Below are the code and all the weights of a small trained network. Each question names an input and a class and asks about switching units off, where a switched-off unit gives its printed mean instead of its output.

import numpy as np


def w(rows, s, z=0):
    codes = np.array(rows[::2]) - 128.0
    scale = np.full(codes.shape[1], s)
    scale[-1] = z or s
    return codes * scale


def norm(h):
    return h / np.sqrt((h * h).mean(-1, keepdims=True) + 1e-5)


def f(y):
    return y / 2 * (1 + np.tanh(0.7978845608 * (y + 0.044715 * y**3)))


def log_softmax(a):
    a = a - a.max(-1, keepdims=True)
    return a - np.log(np.exp(a).sum(-1, keepdims=True))


def net(x, mask):
    res = np.array(x, float).reshape(1, 6) / 4 @ E
    u = 0
    for l in range(2):
        y = f(norm(res) @ A[l][:, :-1].T + A[l][:, -1])
        res = res + np.where(mask[u : u + 16], y, B[l][:, -1]) @ B[l][:, :-1]
        u += 16
    return log_softmax(norm(res)[-1] @ U[:, :-1].T + U[:, -1])


A, B = {}, {}
E = w([
[129,129,130,130,131,128,130],'x0',
[155,71,132,24,147,254,143],'x1',
[180,111,170,151,23,139,185],'x2',
[127,129,127,127,128,126,130],'x3',
[131,129,128,126,128,127,127],'x4',
[135,112,5,148,139,132,199],'x5',
],0.0037)
A[0] = w([
[141,123,135,123,123,138,122,99],'L0N1',
[130,139,101,142,118,133,152,97],'L0N2',
[88,152,106,165,166,72,85,36],'L0N3',
[106,141,124,82,181,172,94,6],'L0N4',
[75,131,78,131,166,92,112,98],'L0N5',
[131,134,122,114,121,118,123,121],'L0N6',
[124,121,147,114,117,153,115,60],'L0N7',
[133,136,131,143,134,142,136,129],'L0N8',
[114,132,122,89,171,174,81,19],'L0N9',
[136,128,116,112,140,138,138,48],'L0N10',
[126,126,131,123,135,123,138,119],'L0N11',
[138,138,130,107,139,120,144,80],'L0N12',
[108,198,203,183,104,51,89,109],'L0N13',
[164,130,156,162,2,134,186,237],'L0N14',
[127,103,186,62,111,190,72,61],'L0N15',
[115,165,45,219,103,77,159,86],'L0N16',
],0.0055,0.0022)
B[0] = w([
[134,147,138,128,145,138,124,121],'L0N1',
[128,121,71,152,124,91,156,127],'L0N2',
[142,218,155,112,124,194,154,180],'L0N3',
[92,35,134,164,103,38,101,161],'L0N4',
[143,196,137,134,81,131,172,177],'L0N5',
[133,123,129,136,140,136,127,126],'L0N6',
[136,145,150,106,165,121,152,119],'L0N7',
[114,123,122,114,103,105,133,128],'L0N8',
[97,37,137,152,124,24,98,159],'L0N9',
[113,120,125,140,114,145,119,113],'L0N10',
[129,132,127,128,124,135,128,126],'L0N11',
[127,113,122,137,128,152,113,115],'L0N12',
[102,38,56,130,60,252,39,251],'L0N13',
[223,37,154,148,101,69,136,252],'L0N14',
[127,195,198,122,195,24,181,204],'L0N15',
[138,141,193,87,227,23,202,230],'L0N16',
],0.0032,0.0034)
A[1] = w([
[179,84,102,170,7,190,112,80],'L1N1',
[85,125,131,191,75,119,42,140],'L1N2',
[49,112,21,89,170,190,102,2],'L1N3',
[71,160,165,100,161,123,43,122],'L1N4',
[102,194,128,97,195,125,170,99],'L1N5',
[135,57,48,95,131,163,161,125],'L1N6',
[170,120,92,146,63,133,198,102],'L1N7',
[55,194,88,152,131,208,21,46],'L1N8',
[60,239,114,169,139,124,111,133],'L1N9',
[153,159,141,110,131,159,113,81],'L1N10',
[94,86,158,80,102,253,76,93],'L1N11',
[58,163,168,99,153,109,67,142],'L1N12',
[191,154,201,122,108,122,182,48],'L1N13',
[158,76,143,102,80,170,165,94],'L1N14',
[119,153,140,153,112,109,96,111],'L1N15',
[72,160,23,108,211,125,151,113],'L1N16',
],0.0059,0.0035)
B[1] = w([
[37,158,141,158,254,147,33,204],'L1N1',
[208,97,119,99,109,197,99,192],'L1N2',
[136,48,144,55,30,37,171,179],'L1N3',
[121,100,77,145,166,171,187,227],'L1N4',
[64,160,154,183,148,115,27,176],'L1N5',
[124,119,82,136,56,176,107,206],'L1N6',
[88,122,62,125,203,148,131,180],'L1N7',
[209,128,42,110,58,205,249,185],'L1N8',
[119,203,93,128,152,161,144,205],'L1N9',
[135,125,127,131,127,108,152,105],'L1N10',
[125,175,98,203,119,44,146,189],'L1N11',
[102,111,67,148,184,171,182,229],'L1N12',
[121,202,111,43,42,152,208,148],'L1N13',
[114,238,114,158,140,163,105,174],'L1N14',
[150,108,117,100,129,146,128,134],'L1N15',
[110,176,223,107,72,117,56,252],'L1N16',
],0.0047,0.0033)
U = w([
[153,143,41,149,128,231,153,255],'0',
[70,244,141,140,142,72,91,99],'1',
[167,84,182,194,105,149,2,85],'2',
[186,90,92,174,115,32,204,93],'3',
[66,63,154,93,241,128,146,82],'4',
[75,68,113,65,35,92,76,131],'5',
[185,166,228,72,94,153,187,92],'6',
],0.014,0.0025)

Each question gives the input, the list of numbers given to net, and the class t.
The units are the neurons (one row each of A and B). Each row of codes is followed by its name. A weight is (code - 128) times the scale printed after its matrix; where a second scale follows, it is the last column's (A, B and U).
mask holds one flag per neuron, layer by layer. A switched-off neuron (its flag False) gives its mean, the last column of its row in B, instead of its output. The means were averaged over made-up inputs and are rounded, as every weight is.
A unit's drop is (log p(t) with every unit on - log p(t) with that unit switched off) / (log p(t) with every unit on - log p(t) with every unit switched off).
The circuit of an input: a set's keep is (log p(t) with only the set's units on - log p(t) with every unit switched off) / (log p(t) with every unit on - log p(t) with every unit switched off). Starting from the 12 units with the biggest drops (on a tie, the unit counted first), units are removed one at a time, each time the one whose removal leaves the highest keep (on an exact tie, the one counted first), for as long as the keep stays at least 0.8.
units of the circuit, in order: the units of the circuit, biggest drop first
unit that matters most: the unit with the biggest drop
k most important neurons: the k neurons with the biggest drops, biggest first
top k neurons in layer l: the k neurons of layer l with the biggest drops, biggest first
drop of u: that unit's drop, to one decimal
input [3,-2,-8,4,-5,4], class 1: top neuron in layer 1 -> (L1N16)
input [-1,-2,0,-2,6,7], class 1: units of the circuit, in order -> (L1N16 L0N14 L1N8)
input [-6,-6,0,8,6,-1], class 0: top 2 neurons in layer 0 -> (L0N13 L0N3)
input [2,-7,1,-1,2,0], class 2: units of the circuit, in order -> (L0N13 L1N2)
input [0,3,0,7,7,8], class 5: units of the circuit, in order -> (L1N3 L1N16 L0N14 L1N8)
input [7,-4,0,3,-7,-1], class 0: units of the circuit, in order -> (L0N13 L1N8)
input [1,0,4,8,-5,-4], class 2: top 3 neurons in layer 0 -> (L0N16 L0N13 L0N14)
input [-6,0,3,-5,-1,0], class 2: 3 most important neurons -> (L0N14 L0N16 L1N1)
input [4,0,8,8,0,0], class 2: top 3 neurons in layer 0 -> (L0N14 L0N16 L0N15)
input [-2,4,1,-4,-6,-1], class 6: 3 most important neurons -> (L0N15 L1N13 L1N1)
input [-8,1,-7,6,1,7], class 5: 2 most important neurons -> (L1N3 L0N15)
input [-7,0,-2,4,-7,-2], class 0: 2 most important neurons -> (L0N16 L0N14)
input [7,1,-7,0,-1,7], class 5: 2 most important neurons -> (L1N3 L0N15)
input [7,-4,1,7,3,-1], class 2: units of the circuit, in order -> (L0N13)
input [-8,-2,7,6,5,0], class 2: 2 most important neurons -> (L1N1 L0N14)
input [-4,-4,-5,5,-5,0], class 0: top 2 neurons in layer 0 -> (L0N13 L0N15)
input [1,-7,2,1,0,-6], class 2: top 2 neurons in layer 0 -> (L0N13 L0N14)
input [7,4,0,-5,7,2], class 5: drop of L0N14 -> 0.5
input [-1,-8,4,7,-3,-1], class 2: drop of L0N13 -> 1.6
input [5,6,-1,-2,2,-1], class 4: unit that matters most -> L0N15
input [7,-7,7,4,2,-5], class 2: drop of L0N13 -> 0.4
